Here is a tiny trained network, its code and every weight. The questions are about switching its units off for an input and a target symbol, where a switched-off unit gives its printed mean instead of its output.

import numpy as np


def w(rows, s, z=0):
    codes = np.array(rows[::2]) - 128.0
    scale = np.full(codes.shape[1], s)
    scale[-1] = z or s
    return codes * scale


def f(y):
    return np.maximum(y, 0)


def softmax(a):
    e = np.exp(a - a.max(-1, keepdims=True))
    return e / e.sum(-1, keepdims=True)


def log_softmax(a):
    a = a - a.max(-1, keepdims=True)
    return a - np.log(np.exp(a).sum(-1, keepdims=True))


def net(x, mask):
    ids = ['αβγδεζηθλμπστφ'.index(c) for c in x.split()]
    T = len(ids)
    res = E[ids] + P[:T]
    r = res
    for j in range(3):
        rows = slice(2 * j, 2 * j + 2)
        q, k, v = (r @ M[0][rows].T for M in (Q, K, V))
        z = softmax(np.where(np.tri(T) > 0, q @ k.T / 2**0.5, -1e9)) @ v
        o = O[0][rows]
        res = res + np.where(mask[j], z, o[:, -1]) @ o[:, :-1]
    y = f(res @ A[0][:, :-1].T + A[0][:, -1])
    res = res + np.where(mask[3:7], y, B[0][:, -1]) @ B[0][:, :-1]
    return log_softmax(res[-1] @ U[:, :-1].T + U[:, -1])


Q, K, V, O, A, B = {}, {}, {}, {}, {}, {}
E = w([
[105,171,121,106,136],'α',
[83,126,129,143,141],'β',
[86,157,125,129,132],'γ',
[99,81,153,215,120],'δ',
[88,125,126,172,129],'ε',
[164,96,116,131,175],'ζ',
[105,114,101,237,119],'η',
[195,104,83,213,145],'θ',
[92,115,149,107,160],'λ',
[109,115,173,78,158],'μ',
[243,124,151,74,171],'π',
[123,201,136,103,87],'σ',
[94,90,216,118,117],'τ',
[180,7,221,230,122],'φ',
],0.018)
P = w([
[107,148,170,162,178],'0',
[170,203,243,154,48],'1',
[115,83,48,111,84],'2',
[130,142,192,167,213],'3',
[192,177,234,167,14],'4',
[124,52,9,94,66],'5',
[153,133,217,162,246],'6',
[185,171,199,163,24],'7',
],0.012)
Q[0] = w([
[105,54,95,85,63],'H0',
[160,254,154,151,78],'H0',
[126,96,94,103,113],'H1',
[127,106,110,103,75],'H1',
[126,81,172,147,137],'H2',
[133,119,131,113,47],'H2',
],0.023)
K[0] = w([
[111,98,111,91,3],'H0',
[127,227,226,195,208],'H0',
[91,195,128,128,111],'H1',
[64,120,136,111,128],'H1',
[183,55,141,117,124],'H2',
[43,114,130,108,55],'H2',
],0.019)
V[0] = w([
[111,102,246,109,32],'H0',
[230,221,164,164,27],'H0',
[31,114,126,175,79],'H1',
[173,55,136,178,154],'H1',
[192,22,149,33,88],'H2',
[232,178,77,155,100],'H2',
],0.014)
O[0] = w([
[90,156,232,138,102,215],'H0',
[79,246,117,174,135,30],'H0',
[69,135,62,149,118,149],'H1',
[84,186,187,177,167,253],'H1',
[96,180,215,139,109,173],'H2',
[104,227,99,180,159,32],'H2',
],0.013,0.0067)
A[0] = w([
[146,152,163,161,40,135],'N0',
[75,134,103,57,102,2],'N1',
[66,149,112,1,168,71],'N2',
[150,121,165,167,55,170],'N3',
],0.023,0.01)
B[0] = w([
[201,85,131,146,108,249],'N0',
[86,153,194,253,223,140],'N1',
[178,211,131,12,90,138],'N2',
[69,175,109,101,146,252],'N3',
],0.022,0.037)
U = w([
[169,37,110,165,86,97],'α',
[183,170,192,150,151,2],'β',
[164,84,157,145,210,156],'γ',
[125,207,140,62,110,91],'δ',
[133,184,109,152,202,167],'ε',
[112,35,158,215,112,146],'ζ',
[62,157,179,173,126,152],'η',
[212,216,58,104,65,128],'θ',
[121,255,98,102,118,134],'λ',
[205,149,119,94,155,193],'μ',
[195,112,67,161,160,51],'π',
[58,124,128,74,119,151],'σ',
[182,89,158,99,17,132],'τ',
[176,72,111,108,129,157],'φ',
],0.0099,0.0097)

Each question gives the input, a string of symbols that net reads in full, and the target symbol t.
The units are the heads (2 rows each of Q, K, V and O) and the neurons (one row each of A and B). Each row of codes is followed by its name. A weight is (code - 128) times the scale printed after its matrix; where a second scale follows, it is the last column's (O, A, B and U).
mask holds one flag per unit, heads first, then neurons. A switched-off unit (its flag False) gives its mean, the last column of its rows in O or B, instead of its output. The means were averaged over made-up inputs and are rounded, as every weight is.
A unit's drop is (log p(t) with every unit on - log p(t) with that unit switched off) / (log p(t) with every unit on - log p(t) with every unit switched off).
The circuit of an input: a set's keep is (log p(t) with only the set's units on - log p(t) with every unit switched off) / (log p(t) with every unit on - log p(t) with every unit switched off). Starting from all 7 units, units are removed one at a time, each time the one whose removal leaves the highest keep (on an exact tie, the one counted first), for as long as the keep stays at least 0.8.
circuit, biggest first: the units of the circuit, biggest drop first
unit that matters most: the unit with the biggest drop
top k neurons: the k neurons with the biggest drops, biggest first
input ε δ ε, target ζ: circuit, biggest first : (N3, H1, N1)
input δ π γ β, target β: circuit, biggest first : (H2, H1)
input π θ θ τ, target ε: unit that matters most : N0
input σ σ μ τ η μ, target δ: circuit, biggest first : (N2, N0)
input π λ φ θ, target ε: circuit, biggest first : (N0, N3, H0, H2)
input τ φ θ, target π: circuit, biggest first : (N3, H0, N0)
input α η σ τ τ π, target θ: circuit, biggest first : (H0, H1)
input ε β μ τ γ δ, target σ: circuit, biggest first : (N0, H0)
input λ τ β, target γ: top 2 neurons : (N1, N3)
input τ π π λ η ε, target ζ: top 3 neurons : (N3, N0, N1)
input τ δ ζ σ δ, target θ: circuit, biggest first : (N0, N3, H0)
input ε δ σ ε π η φ γ, target β: circuit, biggest first : (N0, H1)
input β θ φ, target τ: circuit, biggest first : (N0, H2)
input ε θ π δ π θ, target π: circuit, biggest first : (H0, N3, N0)
input ζ τ φ β σ τ, target η: unit that matters most : N3
input τ ζ π τ γ ζ σ α, target θ: top 2 neurons : (N1, N3)
input π μ η, target α: top 3 neurons : (N3, N2, N1)
input δ δ ζ, target φ: top 2 neurons : (N3, N0)
input α β σ θ α τ σ, target ε: top 3 neurons : (N0, N3, N2)
input τ β π τ π δ μ, target β: unit that matters most : H2
input τ τ φ η μ φ ε τ, target β: top 2 neurons : (N0, N3)
